Here is a tiny trained network, its code and every weight. The questions are about switching its units off for an input and a class, where a switched-off unit gives its printed mean instead of its output.

import numpy as np


def w(rows, s, z=0):
    codes = np.array(rows[::2]) - 128.0
    scale = np.full(codes.shape[1], s)
    scale[-1] = z or s
    return codes * scale


def norm(h):
    return h / np.sqrt((h * h).mean(-1, keepdims=True) + 1e-5)


def f(y):
    return np.maximum(y, 0)


def log_softmax(a):
    a = a - a.max(-1, keepdims=True)
    return a - np.log(np.exp(a).sum(-1, keepdims=True))


def net(x, mask):
    res = np.array(x, float).reshape(1, 4) / 4 @ E
    u = 0
    for l in range(2):
        y = f(norm(res) @ A[l][:, :-1].T + A[l][:, -1])
        res = res + np.where(mask[u : u + 14], y, B[l][:, -1]) @ B[l][:, :-1]
        u += 14
    return log_softmax(norm(res)[-1] @ U[:, :-1].T + U[:, -1])


A, B = {}, {}
E = w([
[85,156,218,165,76,60],'x0',
[174,108,190,72,8,234],'x1',
[223,119,197,3,199,41],'x2',
[225,142,75,163,58,68],'x3',
],0.00028)
A[0] = w([
[174,66,104,167,85,79,2],'0.n1',
[151,123,24,73,159,194,28],'0.n2',
[164,44,142,74,69,209,16],'0.n3',
[69,171,199,144,55,46,43],'0.n4',
[150,124,23,76,155,196,36],'0.n5',
[180,47,137,69,64,201,32],'0.n6',
[171,72,112,166,82,75,15],'0.n7',
[30,167,198,163,56,76,65],'0.n8',
[76,164,213,122,66,41,35],'0.n9',
[127,62,37,146,189,105,94],'0.n10',
[97,251,67,239,105,183,70],'0.n11',
[40,66,211,120,175,151,19],'0.n12',
[39,67,216,120,166,154,27],'0.n13',
[132,56,22,135,206,103,105],'0.n14',
],0.0012,0.00079)
B[0] = w([
[164,222,40,98,102,156,146],'0.n1',
[236,46,190,223,209,190,190],'0.n2',
[84,195,226,177,89,113,206],'0.n3',
[232,59,116,183,209,215,201],'0.n4',
[229,51,190,218,204,186,192],'0.n5',
[80,192,222,171,102,110,221],'0.n6',
[162,206,47,102,118,179,151],'0.n7',
[220,56,113,193,212,204,221],'0.n8',
[240,54,112,182,214,223,198],'0.n9',
[103,180,221,159,94,138,212],'0.n10',
[92,26,133,8,110,84,254],'0.n11',
[133,203,22,68,155,212,180],'0.n12',
[132,203,21,69,157,216,183],'0.n13',
[102,181,230,167,93,140,240],'0.n14',
],0.0013,0.00062)
A[1] = w([
[217,165,65,164,50,10,135],'1.n1',
[104,211,68,51,150,184,3],'1.n2',
[223,119,92,190,7,82,191],'1.n3',
[175,148,195,23,160,89,88],'1.n4',
[202,57,200,58,176,122,99],'1.n5',
[19,47,56,140,63,166,18],'1.n6',
[183,163,55,119,81,99,7],'1.n7',
[174,147,196,24,161,92,91],'1.n8',
[52,179,165,87,153,200,150],'1.n9',
[34,70,100,180,76,242,188],'1.n10',
[66,194,83,164,230,8,86],'1.n11',
[152,163,165,13,157,36,26],'1.n12',
[138,133,156,97,36,229,208],'1.n13',
[71,139,60,190,248,56,186],'1.n14',
],0.0012,0.00049)
B[1] = w([
[64,157,115,49,222,222,199],'1.n1',
[124,181,60,56,153,140,149],'1.n2',
[60,159,124,51,237,197,234],'1.n3',
[73,83,57,186,94,100,206],'1.n4',
[95,71,66,216,104,108,226],'1.n5',
[120,62,82,122,132,24,175],'1.n6',
[75,172,112,77,155,159,146],'1.n7',
[75,84,57,185,94,100,207],'1.n8',
[192,173,78,88,125,109,197],'1.n9',
[151,96,100,108,141,17,250],'1.n10',
[178,161,215,101,8,169,187],'1.n11',
[43,70,47,167,77,98,182],'1.n12',
[131,192,154,141,154,42,243],'1.n13',
[185,151,205,94,17,157,213],'1.n14',
],0.0014,0.0011)
U = w([
[47,18,32,153,79,2,254],'0',
[242,57,173,233,218,206,121],'1',
[127,237,252,117,16,109,95],'2',
[86,223,42,4,211,202,34],'3',
],0.0056,0.0008)

Each question gives the input, the list of numbers given to net, and the class t.
The units are the neurons (one row each of A and B). Each row of codes is followed by its name. A weight is (code - 128) times the scale printed after its matrix; where a second scale follows, it is the last column's (A, B and U).
mask holds one flag per neuron, layer by layer. A switched-off neuron (its flag False) gives its mean, the last column of its row in B, instead of its output. The means were averaged over made-up inputs and are rounded, as every weight is.
A unit's drop is (log p(t) with every unit on - log p(t) with that unit switched off) / (log p(t) with every unit on - log p(t) with every unit switched off).
The circuit of an input: a set's keep is (log p(t) with only the set's units on - log p(t) with every unit switched off) / (log p(t) with every unit on - log p(t) with every unit switched off). Starting from the 12 units with the biggest drops (on a tie, the unit counted first), units are removed one at a time, each time the one whose removal leaves the highest keep (on an exact tie, the one counted first), for as long as the keep stays at least 0.8.
circuit, biggest first: the units of the circuit, biggest drop first
most important unit: the unit with the biggest drop
top k neurons: the k neurons with the biggest drops, biggest first
top k neurons in layer l: the k neurons of layer l with the biggest drops, biggest first
drop when u is switched off: that unit's drop, to one decimal
input [8,-1,7,-1], class 1: circuit, biggest first	(0.n9)
input [-1,-4,0,5], class 3: top 2 neurons	(1.n1; 1.n3)
input [7,2,-1,-7], class 1: top 3 neurons in layer 0	(0.n8; 0.n9; 0.n4)
input [1,1,6,7], class 3: circuit, biggest first	(1.n1; 1.n3)
input [3,-7,1,8], class 3: top 2 neurons	(1.n1; 1.n3)
input [-7,-4,3,-7], class 1: top 2 neurons	(0.n2; 0.n5)
input [0,-8,7,7], class 2: top 2 neurons in layer 0	(0.n11; 0.n14)
input [6,-2,4,-5], class 1: circuit, biggest first	(0.n9; 0.n4)
input [-4,-7,5,1], class 2: circuit, biggest first	(1.n11; 1.n14; 0.n14)
input [2,-5,4,7], class 3: circuit, biggest first	(1.n1; 1.n3)
input [7,3,-1,6], class 1: top 3 neurons in layer 0	(0.n4; 0.n9; 0.n8)
input [8,5,-1,7], class 1: top 2 neurons	(0.n4; 0.n9)
input [-6,2,-7,-3], class 0: circuit, biggest first	(1.n10; 1.n6)
input [6,-1,-4,7], class 3: circuit, biggest first	(1.n3; 1.n1)
input [6,-7,1,-3], class 2: circuit, biggest first	(1.n11)
input [4,-7,6,-1], class 2: top 4 neurons	(1.n11; 1.n14; 0.n11; 1.n10)
input [-4,-8,-7,-2], class 2: top 2 neurons in layer 1	(1.n14; 1.n11)
input [8,7,-2,3], class 1: top 3 neurons in layer 0	(0.n8; 0.n4; 0.n9)
input [6,-7,0,0], class 2: top 2 neurons	(1.n14; 1.n11)
input [3,6,-7,-4], class 0: most important unit	1.n10
input [0,-7,-3,8], class 3: top 2 neurons in layer 1	(1.n1; 1.n3)
input [4,6,-1,8], class 3: top 2 neurons in layer 1	(1.n3; 1.n1)
input [-5,-6,-1,-4], class 2: top 2 neurons in layer 1	(1.n14; 1.n11)
input [7,2,5,4], class 1: top 3 neurons in layer 0	(0.n9; 0.n4; 0.n11)
input [-6,6,7,-4], class 0: drop when 1.n8 is switched off	0.2
